(in the rows, 128 means zero)
Each row has a class, written after it.
137, 143, 145, 120, 110, 164, 117, 100, 125, 194, 191, 135, 141, 111, 82, 163, 103, 162, 161, 113, 151, 110, 151, 143, 122, 146, 159, 100, 124, 169, 152, 132 | lovun
91, 193, 140, 131, 149, 121, 149, 123, 135, 175, 109, 113, 83, 120, 125, 159, 94, 149, 64, 117, 142, 91, 165, 118, 122, 108, 125, 114, 117, 137, 71, 124 | Susa
138, 93, 177, 129, 142, 109, 170, 112, 97, 120, 178, 123, 114, 134, 111, 116, 130, 106, 161, 113, 106, 121, 99, 140, 130, 110, 177, 153, 70, 138, 97, 116 | Tili
140, 94, 133, 144, 94, 124, 98, 172, 87, 172, 151, 141, 128, 123, 121, 116, 186, 112, 184, 172, 141, 167, 98, 151, 79, 99, 100, 52, 127, 135, 123, 111 | mun
140, 121, 108, 99, 125, 125, 159, 106, 159, 109, 92, 148, 161, 137, 99, 152, 102, 150, 142, 162, 108, 144, 153, 71, 122, 176, 136, 140, 126, 143, 232, 123 | Nefo
139, 242, 110, 140, 161, 147, 182, 75, 131, 80, 186, 205, 121, 123, 106, 171, 85, 179, 102, 184, 136, 165, 139, 95, 172, 135, 104, 196, 136, 128, 155, 113 | zes
134, 161, 153, 93, 133, 122, 104, 124, 92, 133, 163, 134, 134, 97, 139, 125, 97, 152, 106, 95, 120, 175, 145, 107, 141, 108, 129, 134, 92, 119, 142, 142 | Tili
122, 49, 138, 146, 114, 118, 172, 123, 85, 64, 182, 145, 148, 141, 170, 97, 169, 133, 158, 90, 98, 115, 81, 124, 169, 96, 143, 133, 106, 119, 99, 92 | mun
118, 131, 142, 91, 143, 105, 167, 136, 100, 111, 145, 143, 119, 117, 149, 129, 94, 143, 141, 178, 129, 181, 140, 113, 113, 124, 123, 147, 90, 132, 96, 115 | Tili
141, 166, 149, 123, 180, 135, 140, 136, 89, 140, 188, 131, 74, 145, 161, 147, 104, 76, 86, 209, 169, 193, 110, 127, 120, 59, 94, 120, 115, 68, 82, 123 | Tili
121, 151, 148, 162, 102, 148, 137, 111, 112, 84, 228, 194, 117, 105, 158, 81, 148, 87, 61, 179, 167, 207, 165, 115, 176, 62, 118, 126, 104, 107, 18, 105 | Nefo
112, 108, 140, 161, 148, 135, 117, 151, 109, 128, 108, 105, 115, 166, 111, 137, 120, 104, 117, 76, 116, 141, 125, 74, 91, 160, 109, 120, 144, 140, 142, 109 | rok
109, 101, 148, 144, 128, 95, 155, 105, 150, 112, 118, 123, 126, 110, 147, 130, 122, 113, 103, 145, 147, 107, 170, 136, 146, 103, 155, 124, 113, 139, 147, 105 | rok
125, 93, 165, 127, 129, 149, 133, 74, 93, 128, 210, 153, 126, 120, 142, 105, 69, 127, 137, 122, 154, 168, 101, 150, 153, 61, 113, 107, 93, 144, 159, 104 | Lok
114, 151, 122, 121, 94, 120, 165, 133, 168, 106, 69, 124, 76, 123, 123, 139, 93, 137, 87, 184, 155, 161, 142, 154, 104, 137, 116, 172, 107, 151, 131, 95 | zes
153, 192, 98, 198, 91, 133, 97, 140, 189, 115, 44, 197, 66, 122, 85, 110, 150, 151, 111, 52, 161, 174, 159, 127, 180, 123, 120, 167, 95, 160, 75, 146 | zes
116, 170, 112, 89, 111, 134, 126, 166, 147, 171, 51, 133, 114, 126, 89, 158, 102, 180, 145, 80, 92, 140, 173, 91, 123, 178, 116, 178, 119, 115, 73, 189 | lovun
136, 209, 154, 114, 44, 121, 78, 139, 99, 100, 120, 128, 97, 104, 145, 131, 107, 198, 78, 96, 136, 169, 108, 138, 64, 151, 107, 98, 110, 171, 192, 106 | Tili
154, 164, 110, 152, 124, 145, 78, 133, 139, 119, 151, 198, 148, 109, 87, 147, 112, 119, 87, 78, 125, 165, 114, 104, 140, 173, 154, 100, 167, 149, 110, 174 | Lok
148, 212, 118, 128, 67, 140, 110, 177, 112, 140, 162, 167, 95, 151, 169, 149, 123, 161, 130, 137, 134, 213, 138, 108, 94, 163, 54, 87, 130, 162, 115, 133 | Susa
99, 140, 134, 122, 89, 134, 123, 122, 153, 149, 115, 134, 98, 107, 122, 143, 109, 135, 86, 170, 136, 105, 140, 136, 111, 122, 131, 121, 136, 131, 143, 116 | Nefo
120, 100, 107, 106, 134, 106, 122, 141, 111, 103, 102, 145, 160, 98, 113, 128, 135, 147, 147, 125, 114, 176, 135, 102, 121, 143, 119, 135, 113, 139, 150, 123 | mun
105, 127, 136, 126, 114, 137, 168, 126, 159, 149, 102, 139, 108, 132, 128, 132, 64, 115, 133, 146, 122, 147, 139, 117, 120, 125, 100, 121, 111, 147, 102, 123 | Susa
151, 164, 84, 126, 118, 119, 142, 122, 146, 83, 90, 183, 103, 127, 142, 143, 138, 152, 142, 119, 92, 112, 126, 108, 202, 150, 110, 204, 132, 101, 153, 159 | pum
110, 142, 124, 92, 112, 159, 137, 122, 95, 127, 142, 124, 113, 115, 120, 174, 89, 172, 99, 147, 148, 138, 81, 165, 71, 135, 143, 125, 130, 133, 91, 110 | lovun
119, 135, 112, 132, 130, 135, 132, 136, 103, 99, 148, 146, 109, 148, 134, 166, 121, 128, 91, 102, 131, 166, 100, 119, 114, 151, 120, 151, 129, 127, 66, 136 | lovun
123, 147, 141, 120, 138, 123, 132, 98, 102, 105, 138, 137, 128, 118, 115, 154, 87, 143, 104, 86, 87, 93, 98, 112, 138, 157, 116, 174, 134, 125, 167, 142 | pum
122, 141, 107, 127, 166, 112, 119, 134, 107, 94, 102, 133, 114, 133, 114, 163, 147, 133, 129, 99, 83, 119, 99, 118, 127, 157, 137, 199, 138, 104, 141, 139 | rok
106, 81, 157, 134, 114, 164, 128, 107, 74, 148, 226, 105, 97, 144, 115, 145, 120, 128, 146, 75, 141, 122, 84, 159, 112, 124, 148, 139, 97, 170, 101, 87 | lovun
114, 184, 147, 150, 124, 123, 199, 98, 149, 134, 139, 155, 85, 148, 117, 169, 76, 109, 100, 171, 101, 121, 95, 112, 122, 103, 93, 126, 124, 119, 139, 128 | Susa
179, 137, 141, 119, 74, 154, 131, 125, 144, 71, 230, 98, 90, 139, 135, 163, 125, 103, 54, 89, 152, 167, 104, 174, 139, 171, 190, 172, 105, 167, 185, 99 | zes
161, 160, 130, 131, 89, 111, 174, 128, 133, 118, 80, 179, 147, 135, 143, 123, 127, 135, 138, 205, 112, 128, 123, 106, 126, 116, 91, 93, 143, 94, 159, 145 | pum
155, 213, 161, 188, 111, 115, 135, 122, 115, 116, 210, 168, 89, 158, 143, 150, 127, 101, 85, 125, 155, 186, 131, 124, 108, 131, 79, 87, 111, 168, 81, 129 | Susa
109, 95, 117, 114, 118, 116, 113, 144, 107, 121, 96, 138, 137, 134, 149, 125, 135, 156, 136, 143, 130, 134, 129, 121, 90, 152, 117, 115, 127, 146, 115, 110 | Nefo
85, 173, 118, 116, 74, 105, 123, 126, 116, 110, 88, 135, 81, 100, 122, 112, 172, 163, 78, 147, 108, 137, 150, 114, 127, 102, 118, 176, 95, 123, 149, 97 | Nefo
121, 108, 150, 139, 163, 123, 129, 109, 57, 86, 163, 121, 152, 154, 138, 137, 128, 168, 156, 62, 102, 116, 95, 107, 102, 154, 126, 145, 121, 150, 158, 94 | rok
137, 147, 113, 137, 174, 113, 108, 117, 95, 153, 131, 159, 186, 136, 124, 152, 119, 122, 139, 136, 124, 159, 126, 95, 93, 157, 96, 66, 148, 153, 158, 136 | Susa
158, 97, 132, 109, 161, 150, 135, 134, 98, 149, 222, 133, 117, 136, 146, 135, 137, 94, 162, 143, 137, 148, 111, 130, 168, 98, 168, 128, 109, 102, 119, 124 | Tili
125, 53, 184, 152, 117, 118, 142, 117, 137, 118, 164, 108, 122, 179, 148, 107, 62, 70, 134, 97, 127, 145, 133, 120, 117, 160, 98, 123, 121, 169, 137, 125 | Lok
85, 114, 146, 129, 71, 121, 180, 120, 157, 138, 62, 118, 94, 142, 138, 117, 103, 130, 123, 127, 90, 92, 135, 122, 146, 100, 105, 170, 112, 93, 106, 136 | lovun
138, 138, 150, 151, 118, 102, 219, 144, 146, 136, 77, 138, 103, 180, 135, 132, 123, 121, 128, 209, 142, 136, 131, 121, 91, 107, 105, 109, 114, 117, 91, 109 | zes
105, 158, 101, 120, 88, 145, 93, 127, 100, 117, 138, 119, 91, 117, 144, 120, 168, 113, 98, 170, 132, 157, 125, 159, 134, 115, 100, 191, 133, 96, 124, 109 | lovun
115, 176, 140, 122, 116, 135, 108, 91, 139, 170, 68, 143, 126, 95, 92, 128, 81, 179, 118, 99, 117, 125, 135, 133, 140, 89, 100, 151, 108, 123, 208, 136 | zes
119, 121, 144, 178, 151, 126, 102, 97, 85, 147, 105, 157, 164, 152, 95, 106, 145, 131, 125, 83, 116, 118, 113, 67, 108, 105, 103, 74, 130, 128, 159, 116 | Nefo
106, 181, 167, 148, 166, 112, 189, 73, 139, 177, 122, 131, 143, 122, 90, 150, 69, 140, 115, 203, 156, 83, 173, 118, 83, 120, 122, 71, 125, 170, 125, 101 | Susa
98, 112, 179, 142, 46, 123, 111, 125, 126, 189, 100, 144, 102, 116, 110, 81, 151, 171, 216, 98, 57, 45, 118, 169, 128, 106, 116, 159, 97, 128, 101, 147 | Nefo
95, 105, 124, 117, 150, 150, 123, 147, 88, 130, 148, 126, 135, 110, 110, 136, 129, 169, 141, 69, 86, 83, 99, 111, 137, 138, 149, 154, 145, 114, 67, 123 | mun
152, 145, 91, 121, 78, 108, 111, 160, 145, 124, 104, 140, 104, 128, 149, 154, 172, 109, 102, 190, 179, 191, 156, 161, 105, 149, 128, 111, 125, 138, 111, 135 | lovun
179, 154, 121, 158, 157, 127, 174, 101, 108, 57, 187, 177, 169, 154, 128, 137, 142, 97, 54, 128, 155, 217, 119, 76, 157, 110, 148, 110, 115, 121, 147, 105 | zes
107, 192, 129, 118, 151, 84, 160, 125, 114, 150, 99, 170, 129, 101, 140, 157, 115, 168, 104, 218, 132, 111, 144, 105, 108, 98, 123, 85, 141, 108, 116, 132 | Tili
145, 125, 154, 104, 162, 112, 128, 128, 74, 112, 128, 108, 121, 141, 107, 138, 121, 147, 166, 92, 91, 124, 78, 139, 85, 161, 151, 175, 92, 133, 122, 130 | Tili
111, 173, 160, 115, 125, 123, 118, 116, 99, 123, 119, 135, 120, 99, 127, 135, 74, 154, 79, 131, 121, 137, 102, 125, 88, 112, 119, 114, 123, 118, 126, 126 | Tili
82, 136, 150, 175, 110, 103, 141, 131, 110, 173, 85, 87, 55, 169, 68, 148, 143, 93, 92, 114, 141, 141, 131, 93, 57, 128, 90, 120, 101, 167, 136, 91 | lovun
111, 104, 169, 174, 88, 113, 125, 117, 115, 157, 204, 148, 83, 138, 159, 99, 155, 103, 122, 93, 126, 93, 124, 152, 185, 65, 132, 109, 112, 136, 97, 125 | Lok
156, 146, 139, 97, 149, 102, 143, 120, 83, 94, 178, 141, 136, 133, 146, 160, 120, 161, 147, 129, 111, 147, 99, 125, 113, 153, 148, 143, 103, 139, 160, 128 | Tili
102, 107, 101, 103, 119, 146, 118, 144, 110, 124, 84, 154, 134, 123, 135, 104, 133, 194, 174, 131, 122, 133, 150, 108, 121, 149, 118, 152, 118, 143, 87, 105 | Nefo
92, 134, 125, 129, 86, 135, 126, 114, 132, 124, 103, 131, 118, 95, 128, 113, 116, 159, 118, 140, 116, 122, 130, 112, 144, 89, 92, 129, 133, 116, 203, 95 | mun
110, 98, 133, 99, 110, 104, 137, 159, 114, 122, 78, 128, 117, 111, 145, 105, 114, 137, 136, 143, 125, 167, 130, 124, 99, 123, 137, 124, 92, 138, 89, 114 | Tili
108, 121, 110, 103, 112, 141, 89, 127, 104, 127, 86, 151, 144, 103, 134, 120, 98, 169, 116, 129, 123, 129, 84, 149, 102, 124, 125, 104, 155, 126, 141, 126 | Lok
119, 129, 112, 117, 136, 140, 129, 139, 104, 116, 147, 138, 113, 135, 147, 127, 111, 147, 162, 131, 143, 173, 136, 141, 109, 165, 105, 151, 102, 179, 68, 100 | Susa
